Below are the code and all the weights of a small trained network. Each question names an input and a class and asks about switching units off, where a switched-off unit gives its printed mean instead of its output.

import numpy as np


def w(rows, s, z=0):
    codes = np.array(rows[::2]) - 128.0
    scale = np.full(codes.shape[1], s)
    scale[-1] = z or s
    return codes * scale


def f(y):
    return np.maximum(y, 0)


def log_softmax(a):
    a = a - a.max(-1, keepdims=True)
    return a - np.log(np.exp(a).sum(-1, keepdims=True))


def net(x, mask):
    res = np.array(x, float).reshape(1, 7) / 4 @ E
    y = f(res @ A[0][:, :-1].T + A[0][:, -1])
    res = res + np.where(mask, y, B[0][:, -1]) @ B[0][:, :-1]
    return log_softmax(res[-1] @ U[:, :-1].T + U[:, -1])


A, B = {}, {}
E = w([
[254,179,80,185,90,58],'x0',
[179,179,99,33,57,233],'x1',
[132,134,132,121,135,123],'x2',
[200,45,129,131,230,210],'x3',
[111,61,33,61,157,59],'x4',
[83,232,57,173,219,175],'x5',
[124,120,123,134,122,133],'x6',
],0.0097)
A[0] = w([
[126,161,196,167,116,165,45],'neuron 0',
[82,193,97,127,66,75,158],'neuron 1',
[170,41,218,89,77,100,173],'neuron 2',
[208,106,107,167,157,145,125],'neuron 3',
[26,157,154,111,73,121,87],'neuron 4',
[100,117,146,192,192,70,143],'neuron 5',
[141,183,115,80,120,179,73],'neuron 6',
[153,99,90,48,135,71,137],'neuron 7',
[166,154,115,92,109,130,50],'neuron 8',
[138,142,105,69,102,161,80],'neuron 9',
[208,157,100,159,110,121,5],'neuron 10',
[115,66,163,183,141,87,66],'neuron 11',
[117,76,126,151,144,177,133],'neuron 12',
[114,86,27,66,136,96,90],'neuron 13',
[250,158,47,202,114,80,30],'neuron 14',
[155,132,74,57,94,171,41],'neuron 15',
[139,144,138,93,81,179,64],'neuron 16',
[145,153,189,179,118,166,62],'neuron 17',
[99,99,44,80,134,110,86],'neuron 18',
[110,134,55,109,161,113,114],'neuron 19',
[132,154,169,164,92,182,60],'neuron 20',
[95,209,65,166,208,167,127],'neuron 21',
[169,73,141,114,211,200,85],'neuron 22',
[167,150,89,75,85,207,53],'neuron 23',
[40,103,158,82,172,189,102],'neuron 24',
],0.012,0.0015)
B[0] = w([
[206,66,192,136,195,174,185],'neuron 0',
[205,101,59,72,142,72,214],'neuron 1',
[105,110,55,176,10,183,237],'neuron 2',
[158,184,93,65,117,81,187],'neuron 3',
[162,119,72,43,154,69,199],'neuron 4',
[70,165,101,215,173,85,209],'neuron 5',
[112,138,121,171,127,99,188],'neuron 6',
[157,84,172,169,123,175,203],'neuron 7',
[97,135,106,132,152,132,166],'neuron 8',
[68,151,148,193,156,104,180],'neuron 9',
[96,123,177,85,102,142,190],'neuron 10',
[100,198,120,195,167,123,199],'neuron 11',
[126,131,91,52,155,67,173],'neuron 12',
[172,64,196,136,172,155,212],'neuron 13',
[31,149,193,24,110,122,248],'neuron 14',
[104,160,108,217,176,73,199],'neuron 15',
[105,131,111,164,145,111,181],'neuron 16',
[197,55,185,133,166,134,184],'neuron 17',
[156,64,172,155,172,146,191],'neuron 18',
[164,45,158,151,113,191,177],'neuron 19',
[163,71,183,169,162,134,181],'neuron 20',
[160,122,75,165,32,255,219],'neuron 21',
[189,155,47,74,133,58,219],'neuron 22',
[82,176,110,173,201,111,212],'neuron 23',
[44,146,163,20,113,156,214],'neuron 24',
],0.0089,0.015)
U = w([
[61,188,126,254,197,74,154],'0',
[232,49,246,159,174,159,81],'1',
[33,161,202,17,105,138,252],'2',
[245,156,35,58,134,43,24],'3',
[144,127,68,199,4,225,154],'4',
],0.012,0.0011)

Each question gives the input, the list of numbers given to net, and the class t.
The units are the neurons (one row each of A and B). Each row of codes is followed by its name. A weight is (code - 128) times the scale printed after its matrix; where a second scale follows, it is the last column's (A, B and U).
mask holds one flag per neuron, in row order. A switched-off neuron (its flag False) gives its mean, the last column of its row in B, instead of its output. The means were averaged over made-up inputs and are rounded, as every weight is.
A unit's drop is (log p(t) with every unit on - log p(t) with that unit switched off) / (log p(t) with every unit on - log p(t) with every unit switched off).
The circuit of an input: a set's keep is (log p(t) with only the set's units on - log p(t) with every unit switched off) / (log p(t) with every unit on - log p(t) with every unit switched off). Starting from the 12 units with the biggest drops (on a tie, the unit counted first), units are removed one at a time, each time the one whose removal leaves the highest keep (on an exact tie, the one counted first), for as long as the keep stays at least 0.8.
circuit, biggest first: the units of the circuit, biggest drop first
top k neurons: the k neurons with the biggest drops, biggest first
drop when u is switched off: that unit's drop, to one decimal
input [-4,5,-3,2,-4,7,-3], class 4: circuit, biggest first -> (neuron 21)
input [0,8,2,5,-8,7,-8], class 0: top 3 neurons -> (neuron 23; neuron 6; neuron 15)
input [2,5,-4,-6,-3,0,4], class 3: top 3 neurons -> (neuron 1; neuron 4; neuron 5)
input [1,1,8,-7,4,-8,7], class 4: top 3 neurons -> (neuron 2; neuron 22; neuron 7)
input [-1,3,-6,-3,1,-4,6], class 4: top 2 neurons -> (neuron 2; neuron 22)
input [-5,2,7,-6,1,-6,2], class 3: top 2 neurons -> (neuron 4; neuron 14)
input [-3,4,-7,5,6,2,2], class 1: top 3 neurons -> (neuron 13; neuron 18; neuron 19)
input [3,-1,6,8,-1,-8,4], class 3: top 3 neurons -> (neuron 22; neuron 3; neuron 21)
input [6,7,5,4,7,0,-6], class 0: top 3 neurons -> (neuron 15; neuron 23; neuron 9)
input [-3,8,-7,-7,-7,7,-4], class 0: top 2 neurons -> (neuron 23; neuron 6)
input [-7,2,-7,5,-3,8,4], class 4: top 2 neurons -> (neuron 21; neuron 14)
input [-1,-6,-1,8,2,-8,-1], class 3: drop when neuron 12 is switched off -> 0.4
input [-1,-2,-8,-5,8,7,-3], class 1: drop when neuron 13 is switched off -> 0.2
input [0,4,-7,-3,8,0,-6], class 1: drop when neuron 15 is switched off -> 0.0
input [-3,-4,8,7,3,-4,1], class 3: circuit, biggest first -> (neuron 22)
